Small tables with named rows and columns. After each table, cells are looked up by row and column.

zak =
cols = vadef, zeritus, boz
tufasa: [89, 15, 23]
lumu: [39, 54, 18]
det: [23, 13, 4]
valoma: [197, 2, 45]

valoma, vadef: 197
lumu, boz: 18
tufasa, vadef: 89
valoma, zeritus: 2
det, vadef: 23
tufasa, zeritus: 15
lumu, vadef: 39
tufasa, boz: 23
det, boz: 4
valoma, boz: 45

zanuta.tsv
	disup	lub	feb	tav	maboka	lud
labub	57.02	38.97	36.03	54.71	69.83	47.81
bug	7.91	14.82	11.03	21.30	31.83	19.57
vor	47.82	46.79	49.43	77.67	34.71	42.76

lud of bug is 19.57
disup of vor is 47.82
tav of vor is 77.67
feb of bug is 11.03
lud of labub is 47.81
tav of bug is 21.30
lub of bug is 14.82
lud of vor is 42.76
tav of labub is 54.71

rin =
	vimepu	kib	vomelo	vuven	gofo	fepake	gumak
safigi	0.317	0.543	0.057	0.837	0.543	0.553	0.364
dol	0.234	0.571	0.034	0.838	0.571	0.527	0.355
notabem	0.313	0.540	0.051	0.841	0.540	0.548	0.368
makovaf	0.242	0.563	0.037	0.838	0.563	0.527	0.355
somaro	0.339	0.517	0.052	0.842	0.517	0.549	0.362
ledeku	0.338	0.514	0.057	0.840	0.514	0.545	0.360
koruzi	0.316	0.540	0.051	0.840	0.540	0.551	0.365
kapu	0.340	0.517	0.052	0.841	0.517	0.550	0.358
zaban	0.302	0.546	0.066	0.838	0.546	0.541	0.374

What is the gofo of makovaf in rin?
0.563
What is the gumak of safigi in rin?
0.364
What is the vuven of makovaf in rin?
0.838
What is the kib of kapu in rin?
0.517
What is the vuven of somaro in rin?
0.842
What is the vomelo of safigi in rin?
0.057
Which row has the largest vuven? somaro

Table gukirus
|  | nuvag | zem |
|---|---|---|
| sekod | 7.217 | 5.174 |
| firo | 1.947 | 5.966 |
| lol | 9.371 | 4.998 |
| legudip | 5.478 | 3.798 |
| kile | 5.456 | 4.083 |
| par | 6.681 | 4.410 |
| borigap | 5.811 | 4.463 |
| seli | 6.678 | 5.089 |
| viti | 5.172 | 3.981 |
| sor | 4.207 | 4.830 |
| telig | 2.073 | 2.411 |
| zabal | 5.928 | 3.872 |
| rul | 4.555 | 5.246 |

What is the nuvag of telig in gukirus?
2.073
What is the nuvag of sor in gukirus?
4.207
What is the zem of kile in gukirus?
4.083
What is the zem of telig in gukirus?
2.411
What is the nuvag of lol in gukirus?
9.371
What is the zem of sor in gukirus?
4.830
What is the zem of legudip in gukirus?
3.798
What is the nuvag of kile in gukirus?
5.456
What is the zem of borigap in gukirus?
4.463
What is the nuvag of rul in gukirus?
4.555
What is the nuvag of borigap in gukirus?
5.811

Table dun
        nesifor  dovata    siz  detod    fil   kole  kuzis    lus    faz
lok       77053   41098  39032  42425  31406  70431  60958  41621  36057
vimulo    64965   88764  36571  45183  53801  52174  34389  50749  56258
rosek     70488   43205  44516  44587  14963  51444  61349  36868  49145

What is the fil of rosek in dun?
14963
What is the lus of lok in dun?
41621
What is the fil of lok in dun?
31406
What is the kole of rosek in dun?
51444
What is the dovata of vimulo in dun?
88764
What is the fil of vimulo in dun?
53801
What is the nesifor of rosek in dun?
70488
What is the siz of lok in dun?
39032
What is the dovata of lok in dun?
41098
What is the dovata of rosek in dun?
43205
What is the siz of rosek in dun?
44516
What is the faz of rosek in dun?
49145
What is the detod of rosek in dun?
44587
What is the faz of lok in dun?
36057
What is the detod of lok in dun?
42425
What is the detod of vimulo in dun?
45183
What is the lus of rosek in dun?
36868
What is the kuzis of lok in dun?
60958
What is the faz of vimulo in dun?
56258
Which row has the largest kuzis? rosek

zab:
        tunikul  sis  kas  tasive  nenobu
dubugu      6.8  7.3  7.0     7.6     8.7
podepi      3.3  2.3  6.0     5.9     9.7
tud         6.0  3.1  9.2     7.8     7.0
tuvu        7.8  7.7  7.0     7.9     8.5
fas         6.7  9.0  7.3     7.7     6.8

tunikul of dubugu is 6.8
nenobu of fas is 6.8
nenobu of tud is 7.0
tasive of tud is 7.8
sis of fas is 9.0
tasive of tuvu is 7.9
sis of dubugu is 7.3
nenobu of dubugu is 8.7
kas of dubugu is 7.0
tunikul of tuvu is 7.8

zupapum:
,lote,nelemud,nuvus,pib,vapu,ropalod,zoros,dumap,mun,tuf
tidogu,93,151,136,130,115,108,98,115,146,32
bipas,89,146,121,167,103,117,31,151,130,177
zope,183,132,134,220,56,157,137,112,116,49

ropalod of tidogu is 108
tuf of zope is 49
zoros of zope is 137
ropalod of bipas is 117
zoros of bipas is 31
nelemud of bipas is 146
Row with the largest ropalod: zope

vunevud.tsv
	tok	dat	liloka	mog	noba	siravi	givade	dor	nelib	mez
noroba	71	57	56	63	54	44	44	49	52	61
ger	50	52	45	58	55	64	62	60	57	53
fada	75	63	62	58	58	48	50	53	50	64
dib	59	52	57	57	53	51	52	53	56	55
gidit	68	63	45	64	66	51	61	60	48	63
tezeza	21	44	88	19	33	98	67	63	79	37
fegi	53	53	82	32	35	84	53	56	71	52

nelib of tezeza: 79
mez of noroba: 61
siravi of dib: 51
nelib of fada: 50
dat of fada: 63
mez of fegi: 52
tok of noroba: 71
noba of fegi: 35
siravi of ger: 64
tok of gidit: 68
liloka of gidit: 45
dor of fegi: 56
Which row has the largest mog? gidit

Table kizaki
,laz,lus,kup,kezufi,pip,neku,sul,pipan,sazim
rer,0.579,0.726,0.548,0.549,0.675,0.959,0.832,0.488,0.640
popof,0.612,0.599,0.627,0.645,0.624,0.631,0.643,0.611,0.611
kur,0.599,0.653,0.511,0.702,0.548,0.882,0.662,0.685,0.613
tam,0.705,0.396,0.781,0.631,0.635,0.727,0.841,0.319,0.741
nik,0.509,0.681,0.574,0.587,0.674,0.996,0.835,0.485,0.541
sede,0.621,0.583,0.630,0.630,0.621,0.628,0.640,0.640,0.626
mub,0.680,0.575,0.629,0.639,0.582,0.646,0.643,0.672,0.646
dodu,0.680,0.388,0.796,0.625,0.618,0.739,0.886,0.281,0.766
galiv,0.664,0.410,0.736,0.641,0.628,0.651,0.676,0.505,0.671
raz,0.863,0.547,0.636,0.856,0.409,0.652,0.683,0.651,0.689
butos,0.553,0.678,0.580,0.643,0.638,0.966,0.851,0.508,0.559
lurav,0.719,0.215,0.852,0.719,0.753,0.471,0.479,0.691,0.603
ses,0.549,0.680,0.564,0.648,0.636,0.948,0.843,0.500,0.596
dubopok,0.675,0.460,0.749,0.621,0.638,0.740,0.850,0.371,0.731

What is the sazim of kur in kizaki? 0.613
What is the pip of tam in kizaki? 0.635
What is the lus of tam in kizaki? 0.396
What is the sazim of ses in kizaki? 0.596
What is the sazim of nik in kizaki? 0.541
What is the pipan of popof in kizaki? 0.611
What is the pip of ses in kizaki? 0.636
What is the laz of rer in kizaki? 0.579
What is the kezufi of lurav in kizaki? 0.719
What is the neku of popof in kizaki? 0.631
What is the kup of rer in kizaki? 0.548
What is the neku of nik in kizaki? 0.996
What is the lus of dodu in kizaki? 0.388
What is the kup of mub in kizaki? 0.629
What is the lus of dubopok in kizaki? 0.460
What is the lus of mub in kizaki? 0.575
What is the neku of sede in kizaki? 0.628
What is the kup of tam in kizaki? 0.781
What is the laz of ses in kizaki? 0.549
What is the pipan of butos in kizaki? 0.508
Row with the largest kezufi: raz

